Below are the code and all the weights of a small trained network. Each question names an input and a target symbol and asks about switching units off, where a switched-off unit gives its printed mean instead of its output.

import numpy as np


def w(rows, s, z=0):
    codes = np.array(rows[::2]) - 128.0
    scale = np.full(codes.shape[1], s)
    scale[-1] = z or s
    return codes * scale


def norm(h):
    return h / np.sqrt((h * h).mean(-1, keepdims=True) + 1e-5)


def softmax(a):
    e = np.exp(a - a.max(-1, keepdims=True))
    return e / e.sum(-1, keepdims=True)


def log_softmax(a):
    a = a - a.max(-1, keepdims=True)
    return a - np.log(np.exp(a).sum(-1, keepdims=True))


def net(x, mask):
    ids = ['ΔΘΞΠΦΨαβγεζηλμτω'.index(c) for c in x.split()]
    T = len(ids)
    res = E[ids] + P[:T]
    u = 0
    for l in range(3):
        r = norm(res)
        for j in range(2):
            rows = slice(4 * j, 4 * j + 4)
            q, k, v = (r @ M[l][rows].T for M in (Q, K, V))
            z = softmax(np.where(np.tri(T) > 0, q @ k.T / 4**0.5, -1e9)) @ v
            o = O[l][rows]
            res = res + np.where(mask[u + j], z, o[:, -1]) @ o[:, :-1]
        u += 2
    return log_softmax(norm(res)[-1] @ U[:, :-1].T + U[:, -1])


Q, K, V, O = {}, {}, {}, {}
E = w([
[40,175,52,114,51,133,139],'Δ',
[83,135,97,113,73,154,103],'Θ',
[43,142,119,110,141,116,150],'Ξ',
[106,108,78,50,100,130,184],'Π',
[128,153,123,144,88,167,196],'Φ',
[127,133,163,127,23,64,127],'Ψ',
[140,142,116,87,42,200,128],'α',
[176,188,158,212,75,118,119],'β',
[90,177,193,197,82,85,84],'γ',
[107,193,115,161,173,55,168],'ε',
[159,123,22,140,152,146,113],'ζ',
[81,165,88,44,197,146,54],'η',
[118,173,135,43,139,53,107],'λ',
[191,86,165,116,81,69,158],'μ',
[154,101,254,54,126,128,125],'τ',
[93,20,94,142,115,36,129],'ω',
],0.022)
P = w([
[103,139,144,99,137,208,247],'0',
[207,236,78,64,58,143,187],'1',
[199,220,74,71,69,125,161],'2',
[194,211,73,100,84,100,131],'3',
[187,195,85,97,94,78,110],'4',
[205,175,88,115,95,62,80],'5',
[218,163,86,132,136,53,58],'6',
[237,152,88,123,133,36,52],'7',
[250,136,109,133,123,1,33],'8',
],0.0097)
Q[0] = w([
[157,178,62,151,96,112,75],'L0H0',
[128,111,158,183,176,151,157],'L0H0',
[88,84,142,149,188,219,147],'L0H0',
[72,92,127,184,106,155,145],'L0H0',
[220,202,70,40,42,5,74],'L0H1',
[116,76,96,149,71,95,121],'L0H1',
[143,66,132,66,137,138,128],'L0H1',
[132,149,159,75,13,29,99],'L0H1',
],0.02)
K[0] = w([
[178,132,139,98,187,24,76],'L0H0',
[85,135,96,94,115,165,183],'L0H0',
[54,171,109,106,21,162,188],'L0H0',
[112,202,106,146,153,118,188],'L0H0',
[203,57,159,128,218,51,1],'L0H1',
[119,154,150,146,209,108,122],'L0H1',
[104,106,156,180,91,111,104],'L0H1',
[196,104,134,193,195,84,86],'L0H1',
],0.018)
V[0] = w([
[212,100,174,106,119,30,232],'L0H0',
[174,110,166,209,37,166,113],'L0H0',
[92,152,163,2,60,59,55],'L0H0',
[186,218,55,133,69,42,116],'L0H0',
[167,91,133,42,58,168,76],'L0H1',
[34,121,226,152,115,136,115],'L0H1',
[201,145,162,148,136,240,79],'L0H1',
[79,15,92,164,82,145,122],'L0H1',
],0.025)
O[0] = w([
[252,195,164,119,99,163,180,210],'L0H0',
[85,177,147,162,105,43,180,94],'L0H0',
[155,106,226,22,159,120,101,223],'L0H0',
[149,155,177,94,4,119,55,252],'L0H0',
[162,113,115,64,165,67,174,146],'L0H1',
[102,120,204,163,183,128,150,56],'L0H1',
[42,177,77,109,140,96,175,66],'L0H1',
[152,95,100,200,138,64,130,84],'L0H1',
],0.022,0.03)
Q[1] = w([
[71,90,102,171,149,113,153],'L1H0',
[187,127,138,90,113,132,94],'L1H0',
[96,158,131,124,109,131,143],'L1H0',
[112,135,126,162,158,117,159],'L1H0',
[52,201,188,127,70,217,105],'L1H1',
[194,211,6,85,124,104,144],'L1H1',
[96,71,94,120,128,159,125],'L1H1',
[67,172,140,163,129,158,197],'L1H1',
],0.025)
K[1] = w([
[159,156,149,83,116,75,107],'L1H0',
[110,107,98,163,149,189,179],'L1H0',
[100,133,164,143,131,127,111],'L1H0',
[156,131,108,104,115,87,87],'L1H0',
[74,148,158,109,112,239,22],'L1H1',
[170,115,3,62,130,78,94],'L1H1',
[153,117,100,145,176,175,195],'L1H1',
[58,169,79,122,146,171,194],'L1H1',
],0.023)
V[1] = w([
[144,105,106,27,84,17,85],'L1H0',
[137,115,254,106,146,131,99],'L1H0',
[105,142,91,36,163,192,68],'L1H0',
[175,155,104,72,66,181,87],'L1H0',
[168,59,164,146,83,132,138],'L1H1',
[81,129,167,162,152,188,154],'L1H1',
[99,176,132,118,100,119,110],'L1H1',
[124,75,108,143,94,83,160],'L1H1',
],0.032)
O[1] = w([
[162,130,110,123,4,24,158,19],'L1H0',
[37,152,135,217,72,149,71,141],'L1H0',
[121,158,96,19,102,103,42,111],'L1H0',
[139,222,75,105,133,69,98,137],'L1H0',
[147,103,101,201,185,156,143,252],'L1H1',
[123,155,190,150,134,83,106,9],'L1H1',
[70,151,92,117,105,107,141,160],'L1H1',
[165,115,100,131,103,98,157,73],'L1H1',
],0.023,0.018)
Q[2] = w([
[52,102,145,145,88,101,178],'L2H0',
[185,118,162,182,102,80,71],'L2H0',
[119,65,91,164,128,128,62],'L2H0',
[146,125,49,159,218,116,142],'L2H0',
[246,246,185,111,79,251,9],'L2H1',
[88,146,132,169,117,115,152],'L2H1',
[131,174,138,161,120,100,107],'L2H1',
[91,185,123,148,189,60,105],'L2H1',
],0.026)
K[2] = w([
[112,121,84,66,64,169,99],'L2H0',
[202,134,156,166,78,69,107],'L2H0',
[113,129,158,194,89,170,73],'L2H0',
[80,57,68,139,162,72,111],'L2H0',
[54,35,113,213,203,204,253],'L2H1',
[110,91,148,129,135,96,135],'L2H1',
[139,110,150,94,101,162,139],'L2H1',
[201,140,165,86,58,176,110],'L2H1',
],0.023)
V[2] = w([
[105,163,151,66,200,99,153],'L2H0',
[76,95,98,162,180,5,114],'L2H0',
[97,165,84,110,153,135,71],'L2H0',
[61,46,134,92,86,138,79],'L2H0',
[53,155,130,199,83,77,19],'L2H1',
[101,102,99,66,101,76,96],'L2H1',
[169,164,7,120,16,183,134],'L2H1',
[188,18,111,226,177,146,72],'L2H1',
],0.029)
O[2] = w([
[58,137,131,80,120,141,157,117],'L2H0',
[181,109,163,45,84,175,143,1],'L2H0',
[122,146,122,110,151,202,122,108],'L2H0',
[131,42,129,179,114,187,129,94],'L2H0',
[240,111,161,141,214,135,128,83],'L2H1',
[139,67,150,121,113,156,77,78],'L2H1',
[129,95,74,188,120,254,191,118],'L2H1',
[129,79,13,128,151,28,98,202],'L2H1',
],0.025,0.031)
U = w([
[156,54,59,102,137,204,201,177],'Δ',
[112,18,131,114,101,66,146,107],'Θ',
[84,84,172,209,185,151,125,222],'Ξ',
[142,203,44,141,224,202,105,11],'Π',
[118,104,51,166,182,70,178,152],'Φ',
[148,155,184,164,137,173,206,174],'Ψ',
[97,45,162,135,53,139,187,197],'α',
[76,195,101,191,99,130,179,148],'β',
[31,134,184,154,115,104,126,195],'γ',
[115,177,135,191,94,229,55,67],'ε',
[89,112,2,140,73,150,119,188],'ζ',
[69,67,83,88,204,150,65,160],'η',
[159,95,168,47,125,178,49,29],'λ',
[213,226,130,107,102,60,155,4],'μ',
[113,130,128,50,208,94,208,184],'τ',
[248,89,84,172,155,124,130,152],'ω',
],0.0085,0.004)

Each question gives the input, a string of symbols that net reads in full, and the target symbol t.
The units are the heads (4 rows each of Q, K, V and O). Each row of codes is followed by its name. A weight is (code - 128) times the scale printed after its matrix; where a second scale follows, it is the last column's (O and U).
mask holds one flag per head, layer by layer. A switched-off head (its flag False) gives its mean, the last column of its rows in O, instead of its output. The means were averaged over made-up inputs and are rounded, as every weight is.
A unit's drop is (log p(t) with every unit on - log p(t) with that unit switched off) / (log p(t) with every unit on - log p(t) with every unit switched off).
The circuit of an input: a set's keep is (log p(t) with only the set's units on - log p(t) with every unit switched off) / (log p(t) with every unit on - log p(t) with every unit switched off). Starting from all 6 units, units are removed one at a time, each time the one whose removal leaves the highest keep (on an exact tie, the one counted first), for as long as the keep stays at least 0.8.
units of the circuit, in order: the units of the circuit, biggest drop first
unit that matters most: the unit with the biggest drop
which heads matter: for each layer, one digit per head in row order, 1 if its drop is at least 0.15 and else 0, layers parted by /
drop when u is switched off: that unit's drop, to one decimal
input ε ε Θ, target ε: units of the circuit, in order : L0H1
input Ψ Ψ ζ μ λ Ξ, target μ: units of the circuit, in order : L0H0, L1H0
input γ Δ Δ γ, target Ξ: units of the circuit, in order : L0H1, L1H0, L0H0
input Π β Θ Ξ, target ζ: units of the circuit, in order : L0H0, L2H1
input Ψ α ω ω τ λ ω γ, target ω: units of the circuit, in order : L0H1, L1H0, L2H1
input λ ε Θ, target ε: which heads matter : 00 / 00 / 01
input Θ Π β τ ε, target τ: which heads matter : 11 / 00 / 00
input Δ Δ η λ τ η Θ ζ, target ω: units of the circuit, in order : L2H1, L1H0, L0H1, L0H0
input λ ω β η, target ε: which heads matter : 10 / 10 / 01
input ω Φ ζ ζ γ ε, target ζ: which heads matter : 10 / 00 / 01
input ζ τ Π λ λ τ Δ Ψ, target τ: which heads matter : 10 / 10 / 00
input Ψ Δ Φ α ζ λ Φ Ξ, target μ: units of the circuit, in order : L1H0, L0H0
input Ξ Θ ω Ψ ζ γ α Φ, target η: units of the circuit, in order : L0H0, L1H0, L2H1, L0H1
input ω Π ε Ξ β Π ζ, target ζ: units of the circuit, in order : L0H0
input Φ μ γ η τ β α γ, target τ: units of the circuit, in order : L0H0, L1H0
input ζ ζ ω Ξ, target ω: which heads matter : 01 / 00 / 00
input β ω ε μ Ξ Δ Δ, target Ψ: units of the circuit, in order : L2H1, L0H0
input Ψ Φ Ξ Ψ μ ζ, target μ: which heads matter : 11 / 00 / 01
input ε Π τ τ λ Δ τ ζ, target τ: which heads matter : 11 / 00 / 00
input τ α ε Π λ ε γ Π, target γ: units of the circuit, in order : L0H0, L0H1
input η α η Ψ α ζ γ γ Φ, target λ: units of the circuit, in order : L1H0, L0H0, L2H1, L2H0
input Ξ γ τ Φ η Δ, target η: which heads matter : 10 / 10 / 00
input τ ζ β μ ζ, target μ: units of the circuit, in order : L0H0
input Ξ ζ λ Π γ, target η: which heads matter : 11 / 10 / 01
input Ψ ζ ω, target μ: units of the circuit, in order : L1H0, L0H0
input Δ Θ β β, target ω: which heads matter : 11 / 11 / 11
input ε ζ ω Π μ μ ζ ω α, target Π: unit that matters most : L1H0
input Ψ ε ε τ Θ ζ μ, target μ: which heads matter : 11 / 10 / 00
input ζ Φ Ξ Ψ, target Δ: drop when L1H1 is switched off : 0.1
